In the rows, 128 means zero.
[118  92 155 144 130 136 137 110 110  97 149  97 112 184 138 109  86 125
  69 133 154 176 156 114 146  97 170  76  86  92  91 146  90 153 210 146] -> 7
[155 125 153 111 147 151 155  77 102 127 192  70 152 154 168 146 100 152
  64 155 112 153 130 152 200 114 178  65  95 124  92 142 121 130 217 168] -> 7
[139 121 160 114 154 123 117 116 117 147 150 106 154  78 161 119 143 108
 103 135 101 149 116 137 137 108 113  83 109 111 120 166 103  94 119 122] -> 0
[157  92 115 153 150 104  83 157 202  86 123 106 108 141 195 140 126 188
  67 135  78 156 111 153 152 118 105 116 103  90  67 143 103 140 148 152] -> 0
[163 118  97 134 149 117  69 137 162 137 126 104 131 129 138 119 127 159
  57 158  71 174 139 110 128 115 142 108  96  98 103 160 106 115 156 143] -> 3
[171  98 141 114 145 123  53 110 168 112 149 112 137 109 161 144 135 189
  70 166  86 187 113 169 172 110 104  77 104  96  92 142 113 131 145 139] -> 1
[144  97 183  85 124 142 176  97  81 138 161  82 149 180 125  86  43 117
  80 140 151 153 137 110 123 104 148  65  84  90 108 174 122 135 204 157] -> 5
[164 168  95 132 149 107 126 139 196 127 128 166 118 121 138 153 158 163
  90 136  77  93  94 155 133 141  99 165 131 104 112 124 132  98  81 119] -> 5
[121 151 177  80 134 122 219  98 126 136 166 138 159 148 135 116 105 132
 127 106 180  66 110 167 165 155 147 140 156 153 129 148 162 136 137 141] -> 7
[167  73 141 168 155 120  48  99 164  97 142  52 117 144 180 129 101 158
  53 162  96 192 164 110 139  89 149  98  92 106  83 150  95 154 215 179] -> 1
[131 108 144 134 138 121 138 113 160 102 141 109 121 165 157 123 115 153
  78 120 143 131 163 124 144 124 150 111 127 110 102 150 107 154 175 151] -> 7
[146 106 124 107 128 125 121 149 169  90 123 109 169 166 140 113  64 188
  36 137 117 102 136 122 150 139 137 119 144 107  95 173 115 162 192 217] -> 6
[121 177 113 112 142 145 143 101 115 178 136 132 162  99 123 142 156 125
 118 154 113 121 109 121 156 123 174 118  98 138 157 149 109  74 122  85] -> 3
[122 132 186  93 142 125 148 145  75 153 152 137 161  91  99  81 100  76
 108 122 129 145  96 136 111 112 105  84 115 106 127 177 125  90 101 116] -> 0
[115 176 135 151 155 129 170  82 135 133 157 119 140 126 157 138 149  99
 116 129 131  82 152  99 144 123 172 148 134 151 146 141 120 102 141 114] -> 7
[162 134 103 120 147 127  92 138 156 109 127 132 144 115 111 119 118 170
  68 127  83 135 118 128 142 135  98 131 109 100 104 150 127 124 133 131] -> 2
[104 160 163  79 117 132 190 143 153 132 136 154 157 131 126 105  88 164
 112  96 180  53  87 152 163 158 132 166 135 127 126 166 165 138 122 124] -> 4
[151 134 148 144 169 120 108  84 128 139 170  83 124 113 167 138 148 109
  90 146  86 149 161 132 155 115 148  99 118 126 106 153 124 110 156 126] -> 7
[138 163  94 127 145 120 145 109 191  94 123 141 127 132 170 160 150 205
 108 116 126  71 104 139 190 157 129 207 144 136 133 111 135 121 119 120] -> 2
[151 101 148  99 137 127  74 108 154 137 145  73 157  84 179 137 124 191
  65 142  84 159 139 165 173 115 115  71  95  86  81 165 117 149 161 149] -> 4
[151 148 140 128 153 130  81 111 135 148 142 134 147  80 112 124 158 113
  87 153  92 155 135 115 124 108 124 112 116 126 147 164 111  89 110  95] -> 1
[173 111 149  70 125 136  93 127 139 123 151 144 184 103 108 115  98 186
  56 147 103 154  88 184 149 125  81  57 113  91  92 154 135 133 131 166] -> 1
[139 138 146 112 136 131 169 112 161  99 151 118 157 175 135 114  61 165
  77 131 153  74 100 133 164 148 153 161 138 147 110 155 154 146 171 176] -> 1
[115 101 169  78 122 135 123 121 113 129 131 139 150 121 100  99 106 147
 120 116 176 168 132 120 141 124 106  95 108  97 148 163  99 144 130  90] -> 2
[138 102 142 130 147 134 152 123 130  99 153  57 166 155 174 103  57 149
  53 136 108 107 131 111 155 119 152 102 120 120  89 173 121 144 212 210] -> 0
[109 106 167 120 139 113 191 140 154  85 148  99 122 178 177  97  77 149
 101 106 174  89 115 118 157 134 146 161 133 134 113 149 133 146 167 169] -> 0
[111 186 124 114 130 127 180 139 174 125 128 147 144 138 144 134 103 164
 107 100 149  38  85 139 167 159 157 199 129 135 121 149 165 134 120 118] -> 4
[124 136 182 115 152 139 177  93  82 121 181  61 145 146 160 130  77 109
  96 142 158 116 138 107 177 122 193 128 112 156 127 133 133 127 206 188] -> 6
[144 107 148 140 158  89 149 125 206  81 164 107  80 176 188 129 128 165
  97 107 138 120 154 150 160 149 136 172 156 139  86 126 147 159 140 138] -> 7
[136 162 157 149 161 137 116  85  94 158 163 116 134  84 123 122 152  65
 117 148 124 146 129  92 116  95 162 131 104 147 151 145 124  71 125  94] -> 1
[122 144 149 107 140 128 197 134 131 122 157  95 141 182 117  91  59 132
  92 122 163  82 128  99 147 154 192 181 145 161 129 157 154 127 173 172] -> 3
[164 155 107 112 137 110 115 148 181 130 121 172 136 118 115 132 138 163
  75 140  74 113 108 149 119 136  81 128 133  86 118 151 120 103  89 118] -> 5
[ 81 143 177 125 126 162 120  74  65 185 147  93 143  62 152 142 160  86
 153 135 166 164 140 102 148  83 182  79  71 113 159 149  91 101 144  61] -> 4
[129 140 164  94 127 115 113 148 161 134 127 206 147 101  81  98 124 144
 108 123 157 123  82 158 114 136  75 126 128 107 131 158 138 115  71  98] -> 1
[149 151  95 150 150 133 117 114 176 105 120 110 150 152 143 135 115 154
  60 141 101  88 133  99 149 125 174 165 130 140 129 163 119 128 167 147] -> 1
[126 139 143 135 147 144 155  98 127 125 153  40 148 152 182 122  76 136
  73 126 131  93 153  95 171 119 205 137 108 137 106 174 136 145 221 161] -> 4
[157 169  91 114 137 119 105 157 196 118 115 140 143 107 149 146 140 197
  60 119  71  86 103 156 161 141 115 151 114 100  94 150 150 128 113 130] -> 4
[169 160 110 116 158 117 103 109 167 128 162 135 158  95 148 147 158 166
  62 150  46 119 126 168 164 132  98  88 126 110  94 146 137 106 114 137] -> 7
[121 182 142 102 142 137 183 137 103 147 134 147 196 102 107 100  94  95
  95 123 114  54  85 125 134 138 131 119 143 130 137 188 136  86 116 138] -> 0
[139 135 128 157 170 123  75 101 143 126 140 100 111  95 149 136 159 115
 111 131 103 160 153  90 135 112 136 149  97 119 136 140  99 103 129  88] -> 2
[138 114 148 105 144 118  90 137 158 121 130 146 124 102 110 107 138 144
 114 108 131 165 131 125 123 136  95 137 124  99 129 159 114 127  91  79] -> 2
[ 99 143 169 104 132 127 152 128 104 146 120 150 145 117 113 107 128  88
 117 119 187 119 143  88 119 117 156 135 133 124 178 167  91 106 122 110] -> 6
[109 148 121 138 140 111 175 166 173  93 118 152 122 157 145 110 117 141
 100 106 140  72 106 109 133 136 129 177 135 130 129 148 128 120 117 125] -> 0
[155  95 138 153 165 116  93 128 144 112 147  63 118 129 189 116 118 124
  64 142  82 171 150 104 137 103 136  92 104 105  88 171  99 121 175 152] -> 0
[135 163 121  93 134 137 143 114 133 127 130 154 162 125 111 135 104 175
 105 124 130  95  79 150 172 148 114 144 103 114 129 138 142 125 126 120] -> 2
[128 105 136 145 145 122 146 155 150  89 125  89 135 181 154  92  71 118
  68 121 127 112 140  85 127 119 158 134 125 117 106 185  98 135 186 164] -> 0
[145 116 155 141 158 158 117  66  64 141 162  18 161 119 174 151  93  95
  72 170 101 170 156 104 179  96 224  72  86 133 106 160  84 127 242 184] -> 6
[196 136  80 135 143 118 108 154 196  88 143  95 147 159 140 145  74 201
  23 141  23  87 120 155 130 148 111 139 146  94  55 135 155 139 155 224] -> 5
[128 100 130 147 137 125 143 139 168  83 136 103 112 175 201 134  99 173
  85 130 139 140 104 129 173 117 146 118 102 108  90 138  98 143 184 150] -> 0
[149 158 146 126 154 140 170  60 112 151 165  70 142 133 174 162 121 115
 111 158 108 109 130 122 171 121 179 123 106 135 132 138 113 103 170 136] -> 5
[110 117 146 109 114 154 124 123 119 134 143 110 131 128 157 141 120 169
  98 127 157 169 106 142 175  96 158  86  51  89 111 134 103 137 167 103] -> 4
[146 195 133 127 162 125 160  98 154 147 167  97 134  91 191 166 143 150
 116 119 104  67  90 160 189 144 162 181 113 155 106 124 185 109 129 123] -> 4
[129 155 164 128 164 131 122  89  77 164 147 104 138  76 101 108 145  50
 142 120 129 141 153  81 109 118 149 155 113 141 165 163 113  82 109  75] -> 2
[121 131 183  71 123 144 161 109  84 143 147 144 161 122 104 109  86 139
 134 112 191 140  88 149 159 128 114 106  99 113 148 143 128 126 139 103] -> 2
[161 119 111 127 138 134 109  99 144 106 154  89 160 158 158 156  86 194
  47 160  70 133 112 176 189 123 140  71  89  94  60 134 125 161 206 204] -> 7
[119 151 135 153 157 118 188 126 162  93 147  99 118 170 194 135 104 136
 105 122 136  75 105 109 169 130 167 175 114 147 114 137 131 118 160 142] -> 0
[119 161 183  98 134 132 176 110 102 136 161 146 144 131 145 143  97 134
 122 135 183 114  74 154 178 130 146 129  97 131 134 116 134 114 148 148] -> 6
[ 98 162 165 131 137 133 174 119  79 138 146 146 126 141 116 120 105  77
 125 133 182 131 107  96 138 112 172 138  90 132 152 132 110  99 141 109] -> 6
[147 137  85 152 155 140 129 117 149 116 143  64 131 173 158 124 102 149
  57 158  88 124 153  75 161 125 205 141 110 140 110 159 117 114 208 160] -> 3
[152 106 107 135 145 100  90 143 211  93 126 141 122 139 149 121 142 175
  61 121  88 131 153 146 134 140 102 124 154  94  86 162 112 149 121 142] -> 7
[111 128 161  60 120 128 144 116 151 165 146 169 150  97 150 138 163 188
 148 129 183 142  85 181 173 136 110  99 118 117 153 125 118 106  88  87] -> 3
[137 155 115 119 131 123  99 159 170 124 126 158 124 113 134 142 133 175
  87 126 105 149  78 162 158 115 118 111  61  83  86 135 132 135 113  85] -> 4
[123 150 176  96 141 132 138 108 136 165 162 108 139  79 164 134 145 138
 127 117 142 121 118 149 164 132 139 138 115 133 133 156 145 111 118  97] -> 4
[162 122 150  93 137 113 119 129 180 113 155 149 145 127 134 122 115 188
  88 136 129 129  90 171 156 142  93 128 134 127 103 140 152 139 120 146] -> 1
